Below are the code and all the weights of a small trained network. Each question names an input and a class and asks about switching units off, where a switched-off unit gives its printed mean instead of its output.

import numpy as np


def w(rows, s, z=0):
    codes = np.array(rows[::2]) - 128.0
    scale = np.full(codes.shape[1], s)
    scale[-1] = z or s
    return codes * scale


def norm(h):
    return h / np.sqrt((h * h).mean(-1, keepdims=True) + 1e-5)


def f(y):
    return y / 2 * (1 + np.tanh(0.7978845608 * (y + 0.044715 * y**3)))


def log_softmax(a):
    a = a - a.max(-1, keepdims=True)
    return a - np.log(np.exp(a).sum(-1, keepdims=True))


def net(x, mask):
    res = np.array(x, float).reshape(1, 6) / 4 @ E
    u = 0
    for l in range(2):
        y = f(norm(res) @ A[l][:, :-1].T + A[l][:, -1])
        res = res + np.where(mask[u : u + 14], y, B[l][:, -1]) @ B[l][:, :-1]
        u += 14
    return log_softmax(norm(res)[-1] @ U[:, :-1].T + U[:, -1])


A, B = {}, {}
E = w([
[161,149,147,134,122,124,114],'x0',
[123,121,120,135,131,132,144],'x1',
[163,116,105,90,182,255,87],'x2',
[155,61,106,166,47,118,84],'x3',
[72,200,119,188,107,178,108],'x4',
[122,125,127,124,130,127,125],'x5',
],0.0099)
A[0] = w([
[169,128,52,186,44,176,90,70],'0.n1',
[106,196,170,74,204,161,170,182],'0.n2',
[39,178,132,157,68,196,79,43],'0.n3',
[147,80,38,99,91,114,143,142],'0.n4',
[184,84,104,129,65,129,108,3],'0.n5',
[136,115,134,122,126,247,92,129],'0.n6',
[134,126,134,126,158,201,86,65],'0.n7',
[175,37,134,114,168,116,134,101],'0.n8',
[156,60,127,99,149,72,104,6],'0.n9',
[155,87,156,50,111,112,154,77],'0.n10',
[141,48,95,177,114,87,61,94],'0.n11',
[60,144,193,105,113,83,158,92],'0.n12',
[137,84,92,126,69,147,103,54],'0.n13',
[104,109,118,146,82,66,137,73],'0.n14',
],0.012,0.0037)
B[0] = w([
[95,75,210,115,236,107,76,204],'0.n1',
[117,26,196,134,228,38,47,255],'0.n2',
[84,178,254,215,77,192,193,204],'0.n3',
[133,110,162,154,191,174,19,178],'0.n4',
[68,74,152,127,182,73,85,170],'0.n5',
[184,148,10,123,107,132,131,245],'0.n6',
[160,107,53,105,56,118,147,197],'0.n7',
[118,192,148,74,81,226,225,196],'0.n8',
[15,182,187,186,61,221,207,169],'0.n9',
[190,162,174,171,150,164,136,173],'0.n10',
[127,99,194,127,173,35,86,195],'0.n11',
[160,97,34,125,118,118,92,191],'0.n12',
[109,2,145,112,199,40,74,166],'0.n13',
[159,168,61,110,78,87,118,182],'0.n14',
],0.0081,0.009)
A[1] = w([
[108,173,149,88,221,79,113,105],'1.n1',
[66,134,215,87,119,183,210,186],'1.n2',
[120,140,51,103,130,171,116,81],'1.n3',
[145,89,143,39,104,116,181,137],'1.n4',
[83,157,154,156,113,63,111,206],'1.n5',
[129,139,41,89,128,79,35,5],'1.n6',
[164,127,196,10,126,109,194,162],'1.n7',
[173,124,48,104,129,222,83,128],'1.n8',
[126,185,89,105,77,86,122,6],'1.n9',
[188,127,62,62,120,185,139,97],'1.n10',
[136,191,90,134,96,67,117,1],'1.n11',
[100,146,120,106,231,90,115,65],'1.n12',
[125,154,42,128,69,74,167,50],'1.n13',
[109,217,170,186,144,189,150,168],'1.n14',
],0.012,0.0039)
B[1] = w([
[110,28,128,70,137,55,20,228],'1.n1',
[154,176,142,224,75,167,160,221],'1.n2',
[193,127,95,88,123,180,170,163],'1.n3',
[207,254,210,154,73,211,249,162],'1.n4',
[159,156,31,42,179,222,150,254],'1.n5',
[227,212,132,177,88,191,181,203],'1.n6',
[87,144,149,248,16,195,82,201],'1.n7',
[92,153,44,46,126,33,185,246],'1.n8',
[219,176,37,17,219,113,146,150],'1.n9',
[142,233,45,110,132,94,181,205],'1.n10',
[157,126,14,50,167,173,208,162],'1.n11',
[56,23,176,155,155,73,89,223],'1.n12',
[167,123,42,93,149,129,149,183],'1.n13',
[182,148,205,168,25,162,159,219],'1.n14',
],0.0093,0.0066)
U = w([
[53,4,215,104,241,44,50,1],'0',
[182,167,9,38,162,114,215,82],'1',
[120,174,221,214,69,219,202,187],'2',
],0.012,0.00077)

Each question gives the input, the list of numbers given to net, and the class t.
The units are the neurons (one row each of A and B). Each row of codes is followed by its name. A weight is (code - 128) times the scale printed after its matrix; where a second scale follows, it is the last column's (A, B and U).
mask holds one flag per neuron, layer by layer. A switched-off neuron (its flag False) gives its mean, the last column of its row in B, instead of its output. The means were averaged over made-up inputs and are rounded, as every weight is.
A unit's drop is (log p(t) with every unit on - log p(t) with that unit switched off) / (log p(t) with every unit on - log p(t) with every unit switched off).
most important unit: the unit with the biggest drop
k most important neurons: the k neurons with the biggest drops, biggest first
k most important neurons of layer l: the k neurons of layer l with the biggest drops, biggest first
drop of u: that unit's drop, to one decimal
input [-3,-3,-2,8,8,-6], class 0: 2 most important neurons : (0.n1, 0.n13)
input [4,-3,-1,-1,2,1], class 2: most important unit : 0.n3
input [-8,-4,6,7,-5,3], class 0: 3 most important neurons : (0.n11, 0.n4, 0.n13)
input [8,2,-2,-2,2,-6], class 0: 2 most important neurons of layer 0 : (0.n6, 0.n7)
input [7,0,-6,-4,6,-1], class 1: 2 most important neurons : (0.n12, 1.n5)
input [7,-2,-3,3,-4,-2], class 2: 4 most important neurons : (0.n2, 0.n9, 0.n8, 0.n6)
input [1,1,6,-2,-8,3], class 2: 2 most important neurons : (0.n8, 1.n7)
input [4,8,-6,6,-8,-3], class 2: 2 most important neurons : (0.n8, 0.n2)
input [2,7,7,6,-8,6], class 2: 4 most important neurons of layer 0 : (0.n8, 0.n9, 0.n12, 0.n2)
input [-7,5,-5,-6,-7,2], class 2: 2 most important neurons of layer 1 : (1.n4, 1.n7)
input [-6,0,-7,-2,6,-5], class 1: drop of 0.n12 : 0.2
input [3,-3,3,0,-4,0], class 2: drop of 0.n8 : 0.5
input [2,-6,3,-3,5,3], class 2: drop of 0.n3 : 6.1
input [6,-6,1,-7,6,-5], class 0: most important unit : 0.n2
input [4,-6,8,8,-6,4], class 0: drop of 1.n2 : 0.2
input [7,-2,-2,-7,-7,2], class 0: 2 most important neurons of layer 0 : (0.n2, 0.n3)
